Below are the code and all the weights of a small trained network. Each question names an input and a class and asks about switching units off, where a switched-off unit gives its printed mean instead of its output.

import numpy as np


def w(rows, s, z=0):
    codes = np.array(rows[::2]) - 128.0
    scale = np.full(codes.shape[1], s)
    scale[-1] = z or s
    return codes * scale


def norm(h):
    return h / np.sqrt((h * h).mean(-1, keepdims=True) + 1e-5)


def f(y):
    return np.maximum(y, 0)


def log_softmax(a):
    a = a - a.max(-1, keepdims=True)
    return a - np.log(np.exp(a).sum(-1, keepdims=True))


def net(x, mask):
    res = np.array(x, float).reshape(1, 3) / 4 @ E
    u = 0
    for l in range(3):
        y = f(norm(res) @ A[l][:, :-1].T + A[l][:, -1])
        res = res + np.where(mask[u : u + 8], y, B[l][:, -1]) @ B[l][:, :-1]
        u += 8
    return log_softmax(norm(res)[-1] @ U[:, :-1].T + U[:, -1])


A, B = {}, {}
E = w([
[153,193,47,83,221,199,67,201],'x0',
[249,198,126,173,64,170,2,151],'x1',
[170,139,73,150,124,22,148,75],'x2',
],0.0041)
A[0] = w([
[144,202,86,167,96,45,74,82,127],'0.n0',
[98,30,110,172,152,134,168,138,221],'0.n1',
[154,131,169,204,27,110,137,139,136],'0.n2',
[99,157,142,171,47,220,128,188,88],'0.n3',
[158,129,202,204,91,114,113,129,182],'0.n4',
[175,140,4,93,120,180,59,124,112],'0.n5',
[137,177,85,146,147,184,137,166,253],'0.n6',
[109,81,223,143,197,210,190,186,86],'0.n7',
],0.0045,0.0015)
B[0] = w([
[51,131,138,178,119,144,19,124,232],'0.n0',
[157,69,118,106,136,225,120,58,208],'0.n1',
[230,168,133,89,163,209,193,88,227],'0.n2',
[90,177,125,195,176,53,39,33,209],'0.n3',
[119,201,163,204,99,102,186,235,217],'0.n4',
[161,133,124,116,129,155,212,107,254],'0.n5',
[203,144,188,169,2,113,176,73,234],'0.n6',
[122,175,127,133,182,89,94,55,221],'0.n7',
],0.004,0.0038)
A[1] = w([
[113,137,115,109,61,128,124,177,33],'1.n0',
[115,81,129,102,128,124,178,126,98],'1.n1',
[184,159,183,198,118,187,98,100,254],'1.n2',
[61,116,144,70,176,138,189,197,141],'1.n3',
[202,61,105,101,158,189,169,111,166],'1.n4',
[112,138,139,208,133,113,98,143,173],'1.n5',
[115,126,59,158,128,2,110,131,197],'1.n6',
[151,90,101,87,85,128,84,41,137],'1.n7',
],0.0063,0.00093)
B[1] = w([
[189,78,103,161,126,67,72,102,130],'1.n0',
[100,129,119,187,55,124,77,163,155],'1.n1',
[95,106,106,77,132,121,153,159,255],'1.n2',
[148,147,84,98,60,93,114,105,158],'1.n3',
[182,129,62,131,160,87,167,171,160],'1.n4',
[114,83,166,136,225,83,104,124,166],'1.n5',
[83,161,181,41,144,205,78,102,160],'1.n6',
[73,135,107,158,254,139,137,182,155],'1.n7',
],0.007,0.0082)
A[2] = w([
[161,133,199,170,151,167,77,202,77],'2.n0',
[143,85,243,206,73,140,212,18,245],'2.n1',
[216,151,141,139,84,129,3,170,138],'2.n2',
[66,129,155,129,140,179,40,80,108],'2.n3',
[148,71,103,107,177,114,199,157,228],'2.n4',
[98,65,78,102,94,116,71,137,28],'2.n5',
[37,102,73,87,94,85,131,144,78],'2.n6',
[192,135,135,95,114,62,152,112,230],'2.n7',
],0.0056,0.0011)
B[2] = w([
[149,66,40,134,139,107,122,58,213],'2.n0',
[198,214,55,69,151,183,100,180,252],'2.n1',
[95,88,198,131,85,124,181,84,249],'2.n2',
[3,205,170,119,193,32,30,132,201],'2.n3',
[128,134,245,197,116,126,137,210,209],'2.n4',
[124,105,178,158,106,167,127,63,146],'2.n5',
[206,79,174,158,110,133,80,83,201],'2.n6',
[97,139,151,123,116,216,126,151,182],'2.n7',
],0.0068,0.0042)
U = w([
[217,200,92,81,112,203,187,181,148],'0',
[169,6,172,164,58,147,119,23,140],'1',
[50,176,152,72,173,97,56,70,154],'2',
[77,110,182,199,169,94,155,201,154],'3',
[28,135,17,161,34,56,183,143,4],'4',
[24,114,4,161,55,80,184,143,11],'5',
[39,135,45,150,29,55,174,150,10],'6',
[53,121,15,151,68,48,188,137,9],'7',
],0.012,0.011)

Each question gives the input, the list of numbers given to net, and the class t.
The units are the neurons (one row each of A and B). Each row of codes is followed by its name. A weight is (code - 128) times the scale printed after its matrix; where a second scale follows, it is the last column's (A, B and U).
mask holds one flag per neuron, layer by layer. A switched-off neuron (its flag False) gives its mean, the last column of its row in B, instead of its output. The means were averaged over made-up inputs and are rounded, as every weight is.
A unit's drop is (log p(t) with every unit on - log p(t) with that unit switched off) / (log p(t) with every unit on - log p(t) with every unit switched off).
The circuit of an input: a set's keep is (log p(t) with only the set's units on - log p(t) with every unit switched off) / (log p(t) with every unit on - log p(t) with every unit switched off). Starting from the 12 units with the biggest drops (on a tie, the unit counted first), units are removed one at a time, each time the one whose removal leaves the highest keep (on an exact tie, the one counted first), for as long as the keep stays at least 0.8.
circuit, biggest first: the units of the circuit, biggest drop first
unit that matters most: the unit with the biggest drop
k most important neurons: the k neurons with the biggest drops, biggest first
k most important neurons of layer l: the k neurons of layer l with the biggest drops, biggest first
input [4,0,4], class 0: 2 most important neurons : (0.n5, 0.n3)
input [5,-4,-4], class 0: unit that matters most : 0.n0
input [3,0,-2], class 3: circuit, biggest first : (2.n1, 1.n6)
input [4,5,-7], class 2: circuit, biggest first : (0.n3, 2.n3)
input [-8,-6,5], class 0: 2 most important neurons : (2.n1, 1.n2)
input [-6,5,-7], class 2: 4 most important neurons : (0.n3, 0.n6, 0.n5, 1.n5)
input [1,-3,0], class 3: 2 most important neurons : (0.n1, 0.n4)
input [-7,-2,-7], class 0: 3 most important neurons : (2.n1, 0.n0, 1.n6)
input [-3,1,-3], class 3: 3 most important neurons of layer 0 : (0.n6, 0.n5, 0.n0)
input [7,-8,-3], class 1: 2 most important neurons of layer 0 : (0.n2, 0.n5)
input [-5,5,-1], class 0: 2 most important neurons : (0.n2, 0.n4)
input [-4,4,-5], class 2: circuit, biggest first : (0.n3, 1.n2)
input [-6,-1,5], class 0: 4 most important neurons : (2.n1, 0.n2, 0.n3, 0.n7)
input [-4,-8,0], class 1: unit that matters most : 2.n6
input [4,-6,-4], class 1: 4 most important neurons : (1.n3, 0.n2, 2.n6, 2.n1)
input [-2,5,-1], class 1: 4 most important neurons : (0.n4, 0.n2, 2.n0, 1.n6)
input [-3,3,-2], class 3: 4 most important neurons of layer 0 : (0.n6, 0.n5, 0.n2, 0.n3)
input [-4,-7,-6], class 1: 3 most important neurons of layer 0 : (0.n3, 0.n0, 0.n6)
input [-2,-4,0], class 1: 3 most important neurons of layer 1 : (1.n1, 1.n3, 1.n5)
input [0,-3,2], class 3: 3 most important neurons of layer 0 : (0.n1, 0.n4, 0.n0)
